Rows, each followed by one of two labels for a hidden trait (new trait and labels in each part)
-0.66; 1.69; 1.98; 0.36; -0.17; 0.29; 1.77; 1.44; 0.86; -0.11; 0.85; -3.26; 1.69; 1.27; -0.14; -2.66; 1.29; 3.37; 1.73
<38>
-2.44; -3.32; -1.89; 0.26; 2.57; 1.07; -1.87; -0.57; -0.63; -1.07; 2.12; 1.96; -0.18; -2.77; 1.00; 5.04; -2.43; 1.05; -0.80
<29>
-1.85; -2.59; -2.29; -0.99; -0.36; 3.06; -2.46; -1.20; -1.78; -0.88; -0.56; 3.76; -2.13; -0.68; -0.63; 1.62; -0.45; -1.90; -2.77
<29>
-1.56; 1.53; 0.74; -0.12; -1.40; -0.24; 2.14; -0.94; 1.82; 0.87; 1.16; -2.85; 1.59; 2.71; 1.73; -4.27; 0.28; 0.99; -0.60
<38>
-0.17; 1.31; -1.34; -1.18; -0.19; -4.50; -1.19; 2.49; -1.03; 1.53; -1.74; 0.18; -1.97; -2.60; -1.86; 3.52; 1.45; -1.52; 1.01
<29>
-0.32; -0.49; -1.08; -1.55; 0.37; -1.12; -2.22; 2.65; -2.81; -0.14; -1.61; 1.75; -3.07; -3.18; -2.64; 3.31; 1.43; -0.30; -0.48
<29>
-1.60; -2.08; -0.62; -0.04; 3.08; -1.01; -1.11; 2.12; -0.82; -1.01; 1.97; -0.68; -0.25; -4.60; 0.13; 4.43; -0.85; 2.51; 1.04
<29>
-0.32; -0.11; -1.86; -2.13; 1.31; -6.11; -1.74; 4.53; -1.99; 1.61; -0.46; -0.32; -2.74; -5.38; -2.69; 5.07; 0.83; -0.35; -0.15
<29>
-2.13; -3.08; -1.64; -0.21; -0.61; 6.76; -2.32; -3.28; -1.69; -2.29; 0.36; 4.35; -1.90; 1.16; 0.23; -0.37; -1.40; -1.13; -3.54
<29>

-1.03; 0.78; 1.57; -1.25; 0.79; -1.00; 6.64; 1.04; -0.37; 1.38; 0.76; -0.46; -0.05; 0.54; -0.96; 0.34; 0.88; 1.72; -0.26; -0.66
E
0.44; -1.67; 0.12; 0.04; 1.68; -0.83; -3.37; -1.31; -0.15; 1.43; 1.24; -0.59; 0.76; -0.38; -1.37; 3.18; 1.91; -1.42; -0.13; -1.85
M
-1.08; -1.63; 0.37; -2.21; -1.66; 1.56; 6.48; 1.30; 0.11; -2.15; 2.90; -1.11; 0.85; -0.23; 0.44; 4.73; 1.76; 1.23; -0.16; 0.53
M
0.11; -1.49; -0.45; -1.17; -1.59; 0.52; -0.06; -1.98; 1.11; -1.88; 0.90; -0.42; 0.96; 0.03; 0.59; 3.99; 0.17; -1.96; 0.28; 1.49
E
-1.62; -1.98; 0.78; -0.91; 1.36; -1.81; -1.39; -1.14; -0.20; 2.29; 0.28; -0.24; 0.89; 0.25; -0.28; 3.18; 0.08; -0.95; 0.14; -0.82
M
-2.23; 0.94; 0.13; -2.20; -2.20; 2.03; 7.35; 0.59; 0.81; -2.91; 0.49; -0.84; 0.20; 1.08; 0.87; 1.54; -1.68; 0.82; 0.25; 2.66
M
-2.43; -1.83; 1.27; -1.20; 1.20; -0.84; 1.05; 2.28; 0.99; -2.39; 0.39; -0.12; 0.06; -0.58; 0.74; 3.54; -0.01; -0.65; 0.03; 0.03
M
-0.34; -0.82; 0.72; -0.99; 0.49; 0.32; 3.03; -0.99; -0.10; 0.42; 0.59; -0.72; 0.03; 0.39; -0.34; 1.25; 1.47; 0.43; -0.22; -0.83
E
-0.14; -1.97; 0.88; 0.26; 1.80; 3.52; -3.01; -2.88; 0.40; -2.77; 1.53; -0.17; 1.11; 1.10; -2.70; 3.47; 0.41; 0.14; 0.24; -1.00
M
-0.92; 0.74; -0.02; -1.51; -1.54; 1.43; 6.41; 0.98; 0.58; -2.48; 0.56; -0.78; 0.02; 0.83; 0.53; 0.29; -0.47; 0.15; 0.14; 1.96
M
